Below is a small trained network, with its code and all its weights. Each question gives an input and a class and asks what happens when units are switched off, that is, made to give their printed mean instead of their output.

import numpy as np


def w(rows, s, z=0):
    codes = np.array(rows[::2]) - 128.0
    scale = np.full(codes.shape[1], s)
    scale[-1] = z or s
    return codes * scale


def f(y):
    return y / 2 * (1 + np.tanh(0.7978845608 * (y + 0.044715 * y**3)))


def log_softmax(a):
    a = a - a.max(-1, keepdims=True)
    return a - np.log(np.exp(a).sum(-1, keepdims=True))


def net(x, mask):
    res = np.array(x, float).reshape(1, 7) / 4 @ E
    y = f(res @ A[0][:, :-1].T + A[0][:, -1])
    res = res + np.where(mask, y, B[0][:, -1]) @ B[0][:, :-1]
    return log_softmax(res[-1] @ U[:, :-1].T + U[:, -1])


A, B = {}, {}
E = w([
[178,208,205,40,152],'x0',
[128,134,131,132,119],'x1',
[126,191,145,169,42],'x2',
[127,131,128,129,124],'x3',
[237,112,109,90,10],'x4',
[128,115,124,121,146],'x5',
[211,135,115,229,220],'x6',
],0.011)
A[0] = w([
[193,146,143,221,161,53],'neuron 0',
[184,172,121,175,156,121],'neuron 1',
[117,86,5,147,110,200],'neuron 2',
[121,99,57,181,130,128],'neuron 3',
[108,210,98,147,58,90],'neuron 4',
[207,110,48,121,87,62],'neuron 5',
[130,115,130,124,98,56],'neuron 6',
[89,137,134,98,80,80],'neuron 7',
[12,149,127,160,192,108],'neuron 8',
[104,156,138,154,141,109],'neuron 9',
[194,106,134,187,179,23],'neuron 10',
[184,73,102,100,78,81],'neuron 11',
[157,104,98,97,77,185],'neuron 12',
[76,106,131,77,90,71],'neuron 13',
[197,80,142,107,101,77],'neuron 14',
[91,158,62,83,219,255],'neuron 15',
[107,111,127,53,128,66],'neuron 16',
[64,68,48,164,81,105],'neuron 17',
[200,76,113,123,92,73],'neuron 18',
[228,125,145,188,162,65],'neuron 19',
[168,195,204,73,175,216],'neuron 20',
[102,104,128,102,149,57],'neuron 21',
[167,152,140,61,151,231],'neuron 22',
],0.012,0.0018)
B[0] = w([
[110,74,146,72,118,216],'neuron 0',
[161,73,94,77,133,190],'neuron 1',
[185,217,86,144,85,214],'neuron 2',
[167,181,33,115,109,194],'neuron 3',
[148,96,138,116,152,193],'neuron 4',
[106,108,163,204,144,219],'neuron 5',
[114,101,131,127,125,145],'neuron 6',
[115,71,105,95,128,191],'neuron 7',
[92,133,213,188,158,247],'neuron 8',
[92,111,168,173,119,152],'neuron 9',
[147,87,123,113,97,206],'neuron 10',
[129,101,203,169,150,216],'neuron 11',
[120,142,144,135,110,205],'neuron 12',
[85,26,117,68,146,205],'neuron 13',
[153,149,207,254,163,199],'neuron 14',
[140,157,130,155,127,215],'neuron 15',
[129,96,111,94,116,192],'neuron 16',
[175,191,98,79,46,221],'neuron 17',
[127,126,170,212,179,206],'neuron 18',
[88,57,120,18,133,217],'neuron 19',
[194,218,89,128,108,249],'neuron 20',
[147,106,138,124,163,151],'neuron 21',
[181,177,89,139,105,209],'neuron 22',
],0.0079,0.012)
U = w([
[178,250,95,103,75,250],'0',
[92,137,242,212,143,118],'1',
[104,43,138,27,102,14],'2',
],0.012,0.0019)

Each question gives the input, the list of numbers given to net, and the class t.
The units are the neurons (one row each of A and B). Each row of codes is followed by its name. A weight is (code - 128) times the scale printed after its matrix; where a second scale follows, it is the last column's (A, B and U).
mask holds one flag per neuron, in row order. A switched-off neuron (its flag False) gives its mean, the last column of its row in B, instead of its output. The means were averaged over made-up inputs and are rounded, as every weight is.
A unit's drop is (log p(t) with every unit on - log p(t) with that unit switched off) / (log p(t) with every unit on - log p(t) with every unit switched off).
The circuit of an input: a set's keep is (log p(t) with only the set's units on - log p(t) with every unit switched off) / (log p(t) with every unit on - log p(t) with every unit switched off). Starting from the 12 units with the biggest drops (on a tie, the unit counted first), units are removed one at a time, each time the one whose removal leaves the highest keep (on an exact tie, the one counted first), for as long as the keep stays at least 0.8.
units of the circuit, in order: the units of the circuit, biggest drop first
k most important neurons: the k neurons with the biggest drops, biggest first
drop of u: that unit's drop, to one decimal
input [5,8,0,3,-4,-6,6], class 2: units of the circuit, in order -> (neuron 19; neuron 1)
input [-3,-1,1,2,6,-1,7], class 2: units of the circuit, in order -> (neuron 19)
input [-8,-7,-8,0,7,-1,3], class 0: 2 most important neurons -> (neuron 2; neuron 3)
input [-8,-4,-8,5,7,4,7], class 0: 3 most important neurons -> (neuron 2; neuron 3; neuron 17)
input [-4,-3,-8,7,0,0,-4], class 0: 4 most important neurons -> (neuron 2; neuron 17; neuron 19; neuron 0)
input [-6,-8,8,8,-6,-3,2], class 0: 2 most important neurons -> (neuron 17; neuron 3)
input [6,2,-5,-1,7,-5,-4], class 1: 2 most important neurons -> (neuron 14; neuron 11)
input [-3,8,3,7,1,-4,-4], class 2: 2 most important neurons -> (neuron 20; neuron 13)
input [-4,0,-4,-1,-4,-1,5], class 2: 2 most important neurons -> (neuron 20; neuron 0)
input [-6,5,-1,-1,-6,6,-2], class 0: 3 most important neurons -> (neuron 17; neuron 3; neuron 2)
input [7,4,-7,-1,-1,-6,-6], class 0: 2 most important neurons -> (neuron 20; neuron 22)
input [7,7,6,4,7,-3,-8], class 2: 3 most important neurons -> (neuron 13; neuron 7; neuron 4)
input [7,-3,-8,4,4,3,8], class 2: 2 most important neurons -> (neuron 19; neuron 0)
input [-4,0,-7,-3,2,-7,-4], class 0: units of the circuit, in order -> (neuron 2)
input [-7,2,-5,-3,8,-6,7], class 1: 2 most important neurons -> (neuron 5; neuron 18)
input [3,6,4,-2,8,5,7], class 1: 3 most important neurons -> (neuron 14; neuron 18; neuron 5)
input [6,-3,3,2,5,7,8], class 2: 2 most important neurons -> (neuron 19; neuron 0)
input [4,-8,6,1,-1,-6,-5], class 2: drop of neuron 2 -> 0.3
input [-8,3,-7,-3,-4,-3,2], class 0: drop of neuron 2 -> 0.0
input [-3,6,2,-5,-4,-4,-5], class 2: drop of neuron 13 -> 0.3
input [-4,-3,-8,7,8,-1,-6], class 1: drop of neuron 14 -> 0.1
